Below are the code and all the weights of a small trained network. Each question names an input and a class and asks about switching units off, where a switched-off unit gives its printed mean instead of its output.

import numpy as np


def w(rows, s, z=0):
    codes = np.array(rows[::2]) - 128.0
    scale = np.full(codes.shape[1], s)
    scale[-1] = z or s
    return codes * scale


def f(y):
    return y / 2 * (1 + np.tanh(0.7978845608 * (y + 0.044715 * y**3)))


def log_softmax(a):
    a = a - a.max(-1, keepdims=True)
    return a - np.log(np.exp(a).sum(-1, keepdims=True))


def net(x, mask):
    res = np.array(x, float).reshape(1, 3) / 4 @ E
    y = f(res @ A[0][:, :-1].T + A[0][:, -1])
    res = res + np.where(mask, y, B[0][:, -1]) @ B[0][:, :-1]
    return log_softmax(res[-1] @ U[:, :-1].T + U[:, -1])


A, B = {}, {}
E = w([
[159,72,93,246],'x0',
[223,175,42,57],'x1',
[1,73,24,112],'x2',
],0.0092)
A[0] = w([
[137,137,121,132,164],'neuron 1',
[144,143,134,145,80],'neuron 2',
[167,144,158,66,129],'neuron 3',
[137,134,148,105,141],'neuron 4',
[168,157,166,2,109],'neuron 5',
[66,141,94,86,149],'neuron 6',
[87,137,177,118,149],'neuron 7',
[94,142,103,115,88],'neuron 8',
[241,138,16,124,138],'neuron 9',
[129,135,136,123,71],'neuron 10',
[160,130,133,150,20],'neuron 11',
[67,111,186,169,217],'neuron 12',
[208,129,74,50,67],'neuron 13',
[79,125,99,87,122],'neuron 14',
[111,138,144,150,184],'neuron 15',
[60,115,92,59,150],'neuron 16',
[122,123,146,138,242],'neuron 17',
[118,155,124,151,166],'neuron 18',
[109,134,140,135,74],'neuron 19',
[171,165,83,89,79],'neuron 20',
[114,139,137,185,12],'neuron 21',
[180,126,81,124,119],'neuron 22',
[79,131,186,114,81],'neuron 23',
[149,150,190,28,91],'neuron 24',
[115,124,126,117,69],'neuron 25',
[123,140,144,137,83],'neuron 26',
[119,116,149,186,90],'neuron 27',
[121,135,136,151,142],'neuron 28',
[116,123,103,101,3],'neuron 29',
[153,158,155,112,185],'neuron 30',
[152,123,157,110,227],'neuron 31',
[133,132,116,130,70],'neuron 32',
[155,118,134,91,149],'neuron 33',
[101,133,116,113,170],'neuron 34',
],0.023,0.0039)
B[0] = w([
[134,126,124,125,137],'neuron 1',
[117,121,123,118,138],'neuron 2',
[151,118,170,114,183],'neuron 3',
[119,107,152,119,145],'neuron 4',
[93,153,253,113,218],'neuron 5',
[91,138,57,140,179],'neuron 6',
[179,128,110,157,163],'neuron 7',
[92,129,90,114,149],'neuron 8',
[202,123,28,137,250],'neuron 9',
[117,106,140,123,127],'neuron 10',
[104,133,108,131,144],'neuron 11',
[211,141,121,115,202],'neuron 12',
[244,128,135,134,218],'neuron 13',
[93,164,61,132,170],'neuron 14',
[153,117,124,116,147],'neuron 15',
[71,85,54,142,193],'neuron 16',
[160,124,129,137,148],'neuron 17',
[139,150,119,122,134],'neuron 18',
[133,120,118,117,133],'neuron 19',
[192,104,147,119,189],'neuron 20',
[146,99,144,103,151],'neuron 21',
[156,130,93,133,178],'neuron 22',
[178,115,93,127,166],'neuron 23',
[63,129,234,121,196],'neuron 24',
[136,166,111,159,130],'neuron 25',
[121,110,128,93,131],'neuron 26',
[189,143,141,142,167],'neuron 27',
[142,105,132,125,139],'neuron 28',
[114,135,107,141,140],'neuron 29',
[163,148,134,121,169],'neuron 30',
[148,115,142,122,159],'neuron 31',
[117,115,129,117,128],'neuron 32',
[150,123,143,148,154],'neuron 33',
[109,127,94,123,148],'neuron 34',
],0.042,0.024)
U = w([
[203,112,254,67,150],'0',
[71,106,149,110,22],'1',
[164,89,111,112,251],'2',
],0.0087,0.003)

Each question gives the input, the list of numbers given to net, and the class t.
The units are the neurons (one row each of A and B). Each row of codes is followed by its name. A weight is (code - 128) times the scale printed after its matrix; where a second scale follows, it is the last column's (A, B and U).
mask holds one flag per neuron, in row order. A switched-off neuron (its flag False) gives its mean, the last column of its row in B, instead of its output. The means were averaged over made-up inputs and are rounded, as every weight is.
A unit's drop is (log p(t) with every unit on - log p(t) with that unit switched off) / (log p(t) with every unit on - log p(t) with every unit switched off).
unit that matters most: the unit with the biggest drop
k most important neurons: the k neurons with the biggest drops, biggest first
drop of u: that unit's drop, to one decimal
input [7,-1,4], class 0: 4 most important neurons -> [neuron 9; neuron 16; neuron 6; neuron 14]
input [4,6,-1], class 2: unit that matters most -> neuron 9
input [-8,-4,1], class 1: 2 most important neurons -> [neuron 16; neuron 13]
input [-6,-6,0], class 2: 4 most important neurons -> [neuron 16; neuron 13; neuron 23; neuron 5]
input [-7,-4,4], class 1: 2 most important neurons -> [neuron 9; neuron 13]
input [1,0,5], class 1: 2 most important neurons -> [neuron 9; neuron 13]
input [0,-2,8], class 1: 2 most important neurons -> [neuron 9; neuron 13]
input [-3,-3,6], class 2: drop of neuron 24 -> 0.2
input [5,1,1], class 2: drop of neuron 5 -> 2.7
input [-6,-8,6], class 2: drop of neuron 33 -> 0.0
input [0,-2,1], class 2: 2 most important neurons -> [neuron 5; neuron 24]
